Below is a small trained network, with its code and all its weights. Each question gives an input and a class and asks what happens when units are switched off, that is, made to give their printed mean instead of their output.

import numpy as np


def w(rows, s, z=0):
    codes = np.array(rows[::2]) - 128.0
    scale = np.full(codes.shape[1], s)
    scale[-1] = z or s
    return codes * scale


def f(y):
    return np.maximum(y, 0)


def log_softmax(a):
    a = a - a.max(-1, keepdims=True)
    return a - np.log(np.exp(a).sum(-1, keepdims=True))


def net(x, mask):
    res = np.array(x, float).reshape(1, 5) / 4 @ E
    y = f(res @ A[0][:, :-1].T + A[0][:, -1])
    res = res + np.where(mask, y, B[0][:, -1]) @ B[0][:, :-1]
    return log_softmax(res[-1] @ U[:, :-1].T + U[:, -1])


A, B = {}, {}
E = w([
[113,109,132,190,220,191,219,55,164],'x0',
[96,41,37,93,124,76,199,191,180],'x1',
[45,111,144,197,90,50,89,78,169],'x2',
[72,139,183,83,110,204,108,171,236],'x3',
[147,2,172,119,10,186,153,76,89],'x4',
],0.0075)
A[0] = w([
[155,207,198,151,146,172,77,78,82,77],'neuron 0',
[53,125,143,192,96,59,91,95,161,110],'neuron 1',
[166,126,85,180,159,95,146,90,50,86],'neuron 2',
[143,138,126,73,59,74,49,188,97,80],'neuron 3',
[205,149,118,48,144,185,162,171,95,44],'neuron 4',
[144,192,197,168,135,178,70,83,75,76],'neuron 5',
[136,215,103,152,203,88,98,171,167,19],'neuron 6',
[190,141,130,70,145,187,165,186,116,95],'neuron 7',
[119,103,131,194,225,183,221,61,162,91],'neuron 8',
[93,118,51,104,169,77,182,194,165,84],'neuron 9',
[63,120,150,180,97,79,82,106,175,61],'neuron 10',
[143,118,118,67,61,77,49,166,106,40],'neuron 11',
[141,143,120,81,68,79,62,176,105,83],'neuron 12',
[51,106,146,184,86,62,95,91,152,68],'neuron 13',
[179,127,95,149,123,81,139,85,45,62],'neuron 14',
[94,149,179,94,120,187,107,160,203,26],'neuron 15',
[153,183,202,160,135,186,56,92,94,83],'neuron 16',
[90,87,73,117,128,108,173,162,127,15],'neuron 17',
[204,136,121,50,142,202,162,190,90,99],'neuron 18',
[104,96,123,195,196,173,210,55,164,24],'neuron 19',
[37,116,147,191,77,83,88,93,164,79],'neuron 20',
[97,29,44,94,115,103,204,165,160,77],'neuron 21',
[191,143,103,60,147,206,151,179,105,62],'neuron 22',
[93,150,179,85,114,183,100,159,200,99],'neuron 23',
[155,23,177,119,35,172,150,93,87,2],'neuron 24',
[145,39,145,115,59,160,149,93,103,15],'neuron 25',
[200,135,89,169,141,42,127,86,38,62],'neuron 26',
[140,142,126,75,77,71,55,194,97,58],'neuron 27',
[106,253,79,132,255,57,101,187,161,41],'neuron 28',
[194,130,97,177,140,64,123,101,48,79],'neuron 29',
[133,180,180,148,138,147,107,93,85,26],'neuron 30',
[98,53,62,88,133,88,190,185,164,75],'neuron 31',
[77,139,176,70,123,191,90,150,200,62],'neuron 32',
[96,157,184,107,105,190,102,158,210,55],'neuron 33',
],0.0075,0.0034)
B[0] = w([
[192,133,117,142,87,67,78,119,190,207],'neuron 0',
[143,77,65,171,200,171,83,116,78,188],'neuron 1',
[88,93,101,95,124,105,199,163,162,186],'neuron 2',
[115,193,176,202,152,158,176,163,146,206],'neuron 3',
[116,100,81,178,184,156,94,96,111,187],'neuron 4',
[196,134,110,141,88,73,81,128,185,205],'neuron 5',
[84,152,126,76,73,177,127,42,96,203],'neuron 6',
[133,100,85,180,186,142,95,108,102,185],'neuron 7',
[114,209,224,206,127,150,171,197,123,218],'neuron 8',
[179,151,134,115,74,90,64,100,172,199],'neuron 9',
[124,96,75,156,181,151,106,107,100,176],'neuron 10',
[124,195,180,192,141,141,165,151,129,190],'neuron 11',
[114,184,187,207,150,148,179,160,132,193],'neuron 12',
[146,96,83,168,200,163,87,113,87,180],'neuron 13',
[92,89,72,94,116,105,187,158,173,182],'neuron 14',
[102,86,86,104,116,88,196,155,166,182],'neuron 15',
[185,141,115,145,98,65,88,123,191,205],'neuron 16',
[166,137,119,151,93,97,112,118,167,161],'neuron 17',
[128,96,72,179,197,152,87,93,101,203],'neuron 18',
[122,210,198,207,138,147,166,180,129,196],'neuron 19',
[125,98,73,156,191,155,96,103,103,187],'neuron 20',
[196,155,144,140,86,71,59,105,187,211],'neuron 21',
[133,105,79,182,183,147,100,101,98,187],'neuron 22',
[95,75,82,90,134,87,198,156,174,196],'neuron 23',
[60,175,142,70,61,196,121,24,78,218],'neuron 24',
[77,164,137,69,76,173,114,31,85,194],'neuron 25',
[96,72,85,93,136,103,199,156,170,199],'neuron 26',
[105,187,186,216,136,156,176,165,126,197],'neuron 27',
[55,166,146,45,51,199,120,2,60,254],'neuron 28',
[85,66,83,85,134,86,207,168,169,191],'neuron 29',
[166,137,110,137,91,90,98,127,157,167],'neuron 30',
[207,151,126,153,90,81,68,112,179,202],'neuron 31',
[100,80,80,91,123,86,200,167,161,194],'neuron 32',
[93,85,75,92,120,95,200,151,173,190],'neuron 33',
],0.0074,0.0093)
U = w([
[85,159,142,63,49,183,112,55,87,123],'0',
[225,140,129,137,74,62,57,130,186,118],'1',
[121,188,209,196,162,157,181,187,127,119],'2',
[94,59,84,76,136,92,214,171,161,128],'3',
[142,83,79,161,251,164,60,110,88,125],'4',
[146,102,175,88,151,130,110,160,104,248],'5',
[141,107,188,75,159,115,97,168,96,103],'6',
[151,116,145,78,133,137,102,191,84,106],'7',
],0.011,0.016)

Each question gives the input, the list of numbers given to net, and the class t.
The units are the neurons (one row each of A and B). Each row of codes is followed by its name. A weight is (code - 128) times the scale printed after its matrix; where a second scale follows, it is the last column's (A, B and U).
mask holds one flag per neuron, in row order. A switched-off neuron (its flag False) gives its mean, the last column of its row in B, instead of its output. The means were averaged over made-up inputs and are rounded, as every weight is.
A unit's drop is (log p(t) with every unit on - log p(t) with that unit switched off) / (log p(t) with every unit on - log p(t) with every unit switched off).
most important unit: the unit with the biggest drop
top k neurons: the k neurons with the biggest drops, biggest first
drop when u is switched off: that unit's drop, to one decimal
input [-7,-2,8,-2,-1], class 4: most important unit -> neuron 1
input [-7,4,4,-8,2], class 3: top 4 neurons -> (neuron 26; neuron 29; neuron 14; neuron 8)
input [7,-3,7,1,3], class 2: top 2 neurons -> (neuron 8; neuron 19)
input [-5,1,-1,-5,-5], class 0: top 4 neurons -> (neuron 28; neuron 6; neuron 8; neuron 19)
input [1,-8,8,7,-8], class 0: top 2 neurons -> (neuron 28; neuron 6)
input [6,-6,-6,-5,-4], class 1: top 2 neurons -> (neuron 0; neuron 5)
input [8,8,-2,-2,-5], class 1: top 3 neurons -> (neuron 9; neuron 21; neuron 31)
input [-6,7,-3,-7,7], class 0: top 2 neurons -> (neuron 24; neuron 25)
input [-7,-4,7,-2,-7], class 0: top 2 neurons -> (neuron 28; neuron 6)
input [-6,7,1,5,2], class 1: top 2 neurons -> (neuron 21; neuron 31)
input [3,-8,5,-4,-7], class 1: top 4 neurons -> (neuron 0; neuron 5; neuron 16; neuron 24)
input [4,7,-3,-7,6], class 1: top 3 neurons -> (neuron 21; neuron 31; neuron 28)
input [2,2,7,-7,-5], class 3: top 3 neurons -> (neuron 26; neuron 29; neuron 2)
input [-6,6,-6,3,8], class 0: most important unit -> neuron 24
input [4,7,-8,4,1], class 4: drop when neuron 19 is switched off -> 0.0
input [6,3,-2,-1,-7], class 0: drop when neuron 28 is switched off -> 1.0
input [7,-5,-8,7,-6], class 4: drop when neuron 27 is switched off -> 0.2
